Where the symbols take the elements:
Bol: ^>Pem, !>Gog, @>Did
Dop: ^>Vid, !>Tul, @>Dez
Tul: ^>Ves, !>Nom, @>Bok
Doz: ^>Dez, !>Vid, @>Bom
Vol: ^>Pek, !>Bom, @>Som
Sev: ^>Gaf, !>Vut, @>Vul
Gan: ^>Vut, !>Lir, @>Gaf
Gab: ^>Guf, !>Kam, @>Kis
Dep: ^>Luk, !>Gol, @>Rop
Viv: ^>Gaz, !>Kod, @>Gan
Vib: ^>Pim, !>Buz, @>Fet
Sof: ^>Nor, !>Luv, @>Vad
Fot: ^>Baz, !>Viv, @>Rov
Bom: ^>Gez, !>Fot, @>Zov
Mon: ^>Gol, !>Did, @>Luk
Pem: ^>Sab, !>Tor, @>Sil
Gil: ^>Kam, !>Zun, @>Guf
Gaz: ^>Lir, !>Fet, @>Vut
Som: ^>Sof, !>Zov, @>Pom
Fet: ^>Mon, !>Zap, @>Dep
Mir: ^>Nom, !>Gab, @>Ves
Bok: ^>Viv, !>Tuk, @>Baz
Zap: ^>Did, !>Pem, @>Gol
Vad: ^>Faf, !>Lib, @>Nat
Lib: ^>Zad, !>Vul, @>Gil
Zov: ^>Luv, !>Rov, @>Nor
Ves: ^>Tuk, !>Kis, @>Viv
Tes: ^>Rop, !>Luk, @>Kor
Lir: ^>Dep, !>Mon, @>Tes
Fip: ^>Som, !>Pek, @>Met
Vot: ^>Kor, !>Rop, @>Zet
Guf: ^>Noz, !>Tov, @>Vib
Pek: ^>Zov, !>Gez, @>Sof
Gog: ^>Tor, !>Vad, @>Sab
Gim: ^>Kag, !>Fip, @>Pif
Zad: ^>Zun, !>Kot, @>Kam
Pim: ^>Zap, !>Bol, @>Mon
Pom: ^>Vad, !>Nor, @>Tor
Nom: ^>Kis, !>Guf, @>Tuk
Zun: ^>Gim, !>Zet, @>Tov
Nor: ^>Lib, !>Zep, @>Faf
Vid: ^>Bok, !>Ves, @>Fot
Buz: ^>Bol, !>Lod, @>Zap
Noz: ^>Buz, !>Pif, @>Pim
Kis: ^>Vib, !>Noz, @>Kod
Sab: ^>Mir, !>Nat, @>Tul
Lod: ^>Gog, !>Pom, @>Pem
Baz: ^>Gan, !>Gaz, @>Sev
Tov: ^>Pif, !>Kag, @>Buz
Luv: ^>Zep, !>Sev, @>Lib
Nat: ^>Gab, !>Gil, @>Nom
Kag: ^>Met, !>Som, @>Lod
Dez: ^>Fot, !>Bok, @>Gez
Pif: ^>Lod, !>Met, @>Bol
Rov: ^>Sev, !>Gan, @>Zep
Kor: ^>Vol, !>Par, @>Fip
Did: ^>Sil, !>Sab, @>Dop
Zep: ^>Vul, !>Gaf, @>Zad
Tuk: ^>Kod, !>Vib, @>Gaz
Kod: ^>Fet, !>Pim, @>Lir
Vul: ^>Kot, !>Vot, @>Zun
Met: ^>Pom, !>Sof, @>Gog
Gaf: ^>Vot, !>Tes, @>Kot
Gez: ^>Rov, !>Baz, @>Luv
Vut: ^>Tes, !>Dep, @>Vot
Kam: ^>Tov, !>Gim, @>Noz
Rop: ^>Par, !>Doz, @>Vol
Sil: ^>Tul, !>Mir, @>Vid
Kot: ^>Zet, !>Kor, @>Gim
Gol: ^>Dop, !>Sil, @>Doz
Luk: ^>Doz, !>Dop, @>Par
Faf: ^>Gil, !>Zad, @>Gab
Zet: ^>Fip, !>Vol, @>Kag
Par: ^>Bom, !>Dez, @>Pek
Tor: ^>Nat, !>Faf, @>Mir

The rows follow the links: the fewer symbols apart two elements are, the more alike their rows tend to be.

Each row is also shifted at random along 6 hidden directions that mean nothing.

Rows in random order:
Each row is one element's numbers.
r1: -33    5    9   11    9    7  -10    5   11  -15  -18    0    4    4    6   18   26    4   10   -5    4   -2    1   21    8  -15  -19  -14   -1   -4   16
r2: -13   -1    5   -9   10    1   10   11  -15  -10   11   10   12   -6    9  -15   -3   -7   -4    4  -25  -42   -1  -15  -13    9   -4    8    3    1   -5
r3:  12   -4   -5   27    2   -1   -4   -8    8  -13  -20   12   11    6    8    7   32    8   13   -5   -2    9    8   10   15   -7  -23  -24  -10  -21    8
r4:  16   -3    6    2   12  -19   19    4  -18    2    3  -14   24   16   10  -12    4   16  -11   16  -25    0  -16  -21   -3    7   17    4   10    7   -2
r5:  -4   -6    6  -13    0   -8    9   14   -5   -6   -4   -1   -1   -9    6  -15   -7    3  -13    2   -2   -9    0  -20   -9   12    5   20   -7    8   -5
r6:   5   -1    7  -10   -3   -4   13    3   -8    0   -2   -2   -6   -6    5  -12   -7    6  -11    8    2    7    2  -23    0   14    4   17  -11   11   -5
r7: -31    0   14    2    8  -18    4    6   -6   -2   -6  -13   -1   14    7    6   -3   12   -3    9  -17   -3  -17    4   -5  -10    7    1    8    3   15
r8:   5    1    7   -1    4   12   -7    8    7    4  -11  -19   10   -7   -8   13   20   14   -6  -20   19   22   -4   16    6  -15    4   -2   -1   17    7
r9:  30   -5  -13   25   -4  -22   -8  -11   13   -3  -19    3   -2   17    5    4   11    3   12    7   -1   12    2    5    9   -6   -7  -19   -2  -24    2
r10: -19    3   12   -6    5   -6   -1   16   -6    2    0  -15   -4    9   -3    9  -14    6   -4    3   -8   -5  -15    8  -12  -12   14   -1   13   10   10
r11:  13    0   -6    6   -5   -7   -8   17    5    6  -10  -13    5   15  -14   11  -13    9    0    5   16   36   -8   10   -3   -7   23  -12    8    0    0
r12: -40    6   19   -4   -2    1   24   22  -17  -21  -14   13   -6    3   13   -8  -16    7   -1   33    0    9    6  -29   -2   23   -4    5  -17    4    0
r13:  12   -5  -16    5   -5   -1   -4   19    2  -13  -10   22    2   -1   -3   -8  -14  -11    9    7    6    0   13   -7   -7   13   -3   -9   -6  -19  -14
r14:  21    7  -10   -8    5   29    1   -2  -10    2   25   12   21   -8   -5   -6    2  -17    4   -4   -1  -20    7   -4   -3    9   -3   -7    7    3  -16
r15: -19   -6    3    0   -5   -8   15   -7  -12   -4    4   18  -15   -4   11  -14  -11   -2   -2   10  -20  -14    5  -18   -1   15  -10    9  -10  -10    2
r16:  -4    6  -15   -5    6   21  -12   15    7  -10    6   15   26   -5  -10   -3    6  -20    9   -1   16  -12   12    5   -4   10   -4   -5    7   -5  -18
r17:  12    1  -11    5   -3    8    4  -12   -6    2   13   18    6    1   -2   -6   -1  -10    9    6   -8   -5    7   -5    4    9   -6  -10    0  -14   -8
r18:  -8    0    7    2   -3  -18   -9  -22   15   11   -5  -19  -23    5    3   12    3    4    0   -3    1    1   -9   14    6  -18   -1    7    4    5   14
r19:  29    7   -9   14    9   25   -3   21   -1  -14  -10    7   40    5   -6    7   23    1   11   -2   16   15    8    5    6    0   -3  -29    0   -4  -11
r20:   2    7   -2   12  -14   10   -2   -5    7   -8  -10   14  -21    3    1   10   -8   -5   17   12   17   17   14    3   10    3  -15  -19  -12  -12    1
r21:  30   -5   -1   18   -1  -21   -8    1   10   -2  -23  -12   -8   14    6   11    7   13    6   -4   -5    6   -6   11    2  -19   -3  -18    0  -10   13
r22:   8   -2    1   -5  -11    9   18    8  -19    1    7   14   -6   -7   -2  -11  -23    2   -5    7   -2   13    6  -18   -4   17    5    1  -12    0   -7
r23:   0    3   -9   19   -9    0   -7  -38   15   12    2    1   -7   10   -6   11   15   -1   12    4   12   32    4   14   25   -5   -8  -11   -1  -14    4
r24:   8   -8   -6   -2   -8    3  -20   22   10    1   -9   -3  -20  -10  -13   13  -15    0   -1  -31    8   -1   -1   26  -15  -22    3   -9    1   -4   10
r25: -15   -8   10   -8   12   -8   -1   21    2   -7  -15  -15   15   -5    2   -5   16   14  -15  -13    0   -1   -8    0   -6   -5    7   15   -1   13    5
r26:  16   -7    2   -6    4  -22   -2   26   -4    3   -7  -18    0    7   -3    0  -17    9  -11   -5  -10   -4  -17    2  -19  -11   22    3   11    6    4
r27:  10    4   -8   15    8    7   -7    0    5   -9   -3    8   20    8    3    7   20   -5   14   -1   -4  -11    5   11    4   -6  -13  -21    5  -14   -1
r28: -25   -3   19    7    3   -7    2  -10    2    0  -13  -12  -16   -1   10   13   17   17   -3  -11   -8    2   -8   13    7  -19  -12    1   -5    5   25
r29:  13   -1    9  -20    5   -2    3   21  -11    4    7  -15   -2   -7    1   -5  -17    3  -14   -9  -11  -24  -11   -6  -20   -5   15   12    8   19    0
r30:  -4    7   -4    6    7  -10   -7  -13    5   14    8  -19   17   22   -9   10    6    2    2   13    2   20  -15   13    7   -9   19   -5   22    2    0
r31:  16   10   -9    4   -2   21   -7    3    5   -5    0    9    8    0   -6    7    3  -11   12    4   19    7   12    5    5    4   -6  -17   -1   -3  -11
r32:   3    4  -10   12   17   -2  -15   -1   15   -6   -5   -4   36   15   -1    6   33   -6   10    3    4   -8   -2   13    7   -6   -3  -11   15   -7   -6
r33:   9    1    8   -7   -4   -7   17   -3  -10   -1    0   -1  -12   -3   13  -12   -9    4   -6   14   -7   -5    1  -24    0   13    0   11   -9    8   -3
r34:  32  -15    3  -12   -2   11    4   10   -2   -5   -9    1   -2  -34    5  -14   18    9  -18  -39    4  -12   11   -9   -4    1  -12   16  -24   13    0
r35: -21   -3   -8    8  -16   -7  -14    3   16   -6  -14   15  -31    1   -7   10  -20   -9   13    3   14   10    9   13   -2   -3   -7   -8   -7  -20    4
r36:   3   -4   -1   -5   -4   -7  -16   11   17    5  -13  -16  -13   -4   -8   10   -3    3   -5  -17   14    7   -5   16   -6  -16    7    4    3    7    6
r37: -12   10   -3   -5   11   15  -17   30    2   -5    5   -5   18    7  -14   16   -6  -11    6   -5    6  -16   -8   22  -17  -14   10  -15   22    5   -1
r38:  30  -13   -7    8   -2   -9  -16   25   13   -4  -25   -9    0   -4   -8    9    5   11   -3  -30    8    9   -2   20   -9  -20    4  -11   -4   -6    8
r39:   8    1  -10    5   -8   17   -7  -14   12   -3   -2   15   -5  -11   -4    3   13  -11   10   -9   19    8   17    6   13    3  -19   -8  -13   -8   -5
r40:   9   -8   -5   -3   -3   -6  -22  -27   19   21   11  -16  -16  -10   -8   10   13   -3   -5  -36   -1  -10   -8   29    2  -27   -1    9    8    3   13
r41:  25   -1  -13   -1    0  -13   -4   -2   -2   -4   13   14   -8    4    8  -12  -19  -21   10    8  -24  -49    2   -8  -16    3   -5   -5    9  -17  -10
r42: -11   -3    2  -17    5    2    8   18  -11    1    8   -2   15   -7   -5  -15  -10    0  -14    1   -2   -5   -4  -15  -13   14   16   19    3   13  -11
r43:   4    6  -17    9    2  -21   -3  -50    7   12   26    9   -5   21    8   -7   -1  -23   15   28  -23  -27   -2   -5    9    6   -6    1   17  -21   -9
r44:   1    0   -8    4   -1  -11  -20   -3   22   -3   -9   -2  -13    5    0    9    4  -11   10   -4    8  -15    2   16   -2  -12   -9   -4    6   -9    2
r45:  14   10   -5    9  -12   -4   -8   -7   13    6  -10   -9  -18   16   -7   16  -14   -2   13   20   26   33    2    6   10   -3    6  -14    2   -3   -1
r46: -37    9   13  -13    7    0   -7   32   -1   -7   -5  -13   -5    5   -3   12  -19   -1   -1    6    4  -12  -11   11  -17  -11   12    1   14   14    7
r47: -18   -4   -2    2   -8    2   12  -27   -3    3    8   18  -12   -8    5  -12    1   -3    1    8   -2    7   11  -14   13   18  -12   11  -15   -9   -3
r48:  -7   -4    7   -2   -2   -8   19  -19  -14   13   11   -4    0    2    3  -10   -2   12  -11    8  -11   22   -8  -15    9   10   11   14   -3    6    2
r49:  29   -2    3    3    2  -13   11   16   -8    7  -14  -25   22   14   -7   -3   -2   24  -13   11   11   49  -13  -12    4    5   31    1    4   14   -6
r50:  25   -4  -12   18  -18  -10    3   -2   10  -10  -26   17  -17    6    3   -4   -8    1   11   17   20   35   18  -13   13   16   -8  -11  -22  -21   -8
r51:  54   -1  -15   -2   -4    1    6  -10   -3    7    8    3    8   -5   -1  -14    0   -6   -3    2    5    3    8  -19    4   15    4    4   -4    1  -19
r52:  20  -14   -4    3   -3  -17   10   -6   -3   -4   -3   13   -7   -7   13  -19    1    1   -5   -4  -20  -16    6  -19   -3   10   -9    9  -11  -13   -4
r53:   9   14   -4    9    6   -5   -9   -6    9    3    1  -14   11   24   -1   14    2   -6   14   22    8    3   -7    8    5   -6    8  -15   20    1   -4
r54: -15    2   15   -9    0   17   14   -5  -18   11   13   -5    0  -11   -3    1    1   12  -13  -12   -4   15   -5   -2    3   -1    5    8   -5   18    9
r55: -16    2   -7   12   -2    3   -7   33    5  -21  -22   17    8    9   -6    8   -8   -3   14   10   13   14    8    7   -4    3   -3  -22   -3  -19   -3
r56: -18   -2    9  -16    7   13   -2    7   -1    6    6  -15   10  -16   -7    0   14    8  -17  -24    7    1   -6    8   -3   -6    7   19    1   22    4
r57: -16   -5    5   -7   13   -5   -2    2   -3    9    8  -16   21    1   -4    0   13    8  -13  -13  -11   -3  -15    8   -4  -10   13   13   14   12    4
r58:  35    4   -5   19    8   -4   16    0   -9  -15  -10   10   31   18   15   -9   18    5   10   26  -11    2    5  -23   10   16   -7  -20   -3  -12  -12
r59:  12  -10    3   -2    3   -6   15    4   -9    1   -6   -5   17   -6    3  -15   13   16  -16   -8   -5   15   -2  -16    4   10    7   14   -9    8   -3
r60:  -9   -5  -11    0   -4   13   -7  -19    2    1   18   26   -8  -16   -2   -4    4  -18    7  -18  -10  -27   12   10    0    0  -20    0   -4  -18   -1
r61: -25    7    4    0    3    4  -18   -4   14   -4   -2   -2  -13    2    1   17    3  -10   12   -4    3  -21   -1   23   -2  -18  -13   -8    9   -2   11
r62: -16  -10    7   -3    4   -7   -4   -4    0    8    2  -11   -2   -7   -1    3   10   11  -13  -24  -12   -4  -11   12   -2  -16    4   12    2    6   15
r63:   8    1    9    1    8    3   -5   10    5    0  -13  -21    9    0    0   11   18   14   -6  -14    8    8   -8   11    2  -15    3   -3    3   15    9
r64:  18    2   -8   -6   -4    0    4  -16    0    2   12    9   -7   -5    6  -12   -6  -14    3    9   -4  -19    9  -15    0   13   -6    7   -2   -2  -11
r65:   2  -10   18    3    0  -27   10   24    4  -16  -41  -15  -10    1   18   -5    7   26  -12    4    3   12   -3  -16    0    0   -1   10  -18    9   11
r66:  17    6   -5   -1   14   12    8   12   -6  -15    1    8   36    2    8  -12   18   -7    3   12   -1  -17    8  -18    0   17   -6   -3    1    2  -18
r67:  -2   12   -7    5    1   23   -4    4    3   -8   -1   11   17    3   -7    6    7  -12   14   13   24   14   12    1    9   10   -6  -14    1   -2  -12
r68:  -3   -5   13  -20   -6   -1    1    7   -4    7    3  -11  -31  -18    1   -1  -20    3  -15  -18   -4  -18   -5    0  -15   -9    4   17   -5   17   10
r69: -25  -14   22    1  -13   -2   16    4   -9   -5  -20    6  -35  -20   10   -2   -2   24  -14  -18   -3   20    5   -6    4   -3  -14   10  -32    2   22
r70: -36   -7    0   -8    4    2   -1   16    4  -22   -8   24    1  -18    9  -16    5  -12   -1   -4   -4  -34   15  -11   -9   15  -19   15  -13   -9   -5
r71: -34   -1    3   -9    7   39   -4   20   -1  -24   -1   29   13  -33    2   -5   25  -12    0  -27    7  -32   21    4   -2    6  -31    2  -18    1   -1
r72: -15   -4   13   -3   -1    2   16    0  -11  -10   -5   13  -10  -12   16  -11    3    7   -5    0  -13  -13    7  -16    1    9  -15    8  -18    0    6
r73:   6   -3    4   -3   -5   -8   18  -20  -17   19   18   -8   -5    3   -1   -9  -11   11  -12    6  -14   20  -11  -13    5    7   15   11    2    7    1
r74: -21  -13   -1   -1   -2    2    4  -29    0    0   11   21  -11  -21    9  -16   17   -6   -5  -19  -18  -24   10   -5    7    6  -25   17  -15  -11    4
r75:  -3   -2   14  -10   11    0    5   -4   -3    4    3  -17    8   -7    7   -2   20    9  -13  -14   -9  -14  -10   -2    0   -8    1   16    3   19    7

Some elements, each with its row:
Did r69
Nat r28
Met r21
Bol r57
Sil r4
Luk r74
Tuk r59
Mon r6
Gog r63
Gaf r50
Dep r52
Guf r7
Pek r31
Lib r45
Ves r48
Vol r67
Tes r14
Fet r5
Zad r53
Nom r65
Baz r64
Noz r26
Kis r75
Gan r66
Zap r54
Dez r70
Zet r9

Row, symbols taken left to right, then the row they reach:
r34 ! ! !: r10
r20 ! ! @ ^: r16
r13 @ ^ @: r61
r47 @ @ ! @: r27
r33 ! @ ^ !: r42
r29 ! @ ! ^: r56
r37 ! ! ^: r19
r43 ^ @ !: r39
r1 !: r35
r62 ! ! @: r46
r12 @ !: r2
r73 ^ ^ @ ^: r15
r51 @ ^ @: r3
r71 @ @ ! @: r23
r22 ^ ^ @: r58
r55 ! @ ! !: r60
r49 ! ! ^: r30
r36 ^: r18
r38 @ ^ !: r40
r24 !: r44
r72 ! !: r68
r17 @ @ @: r11

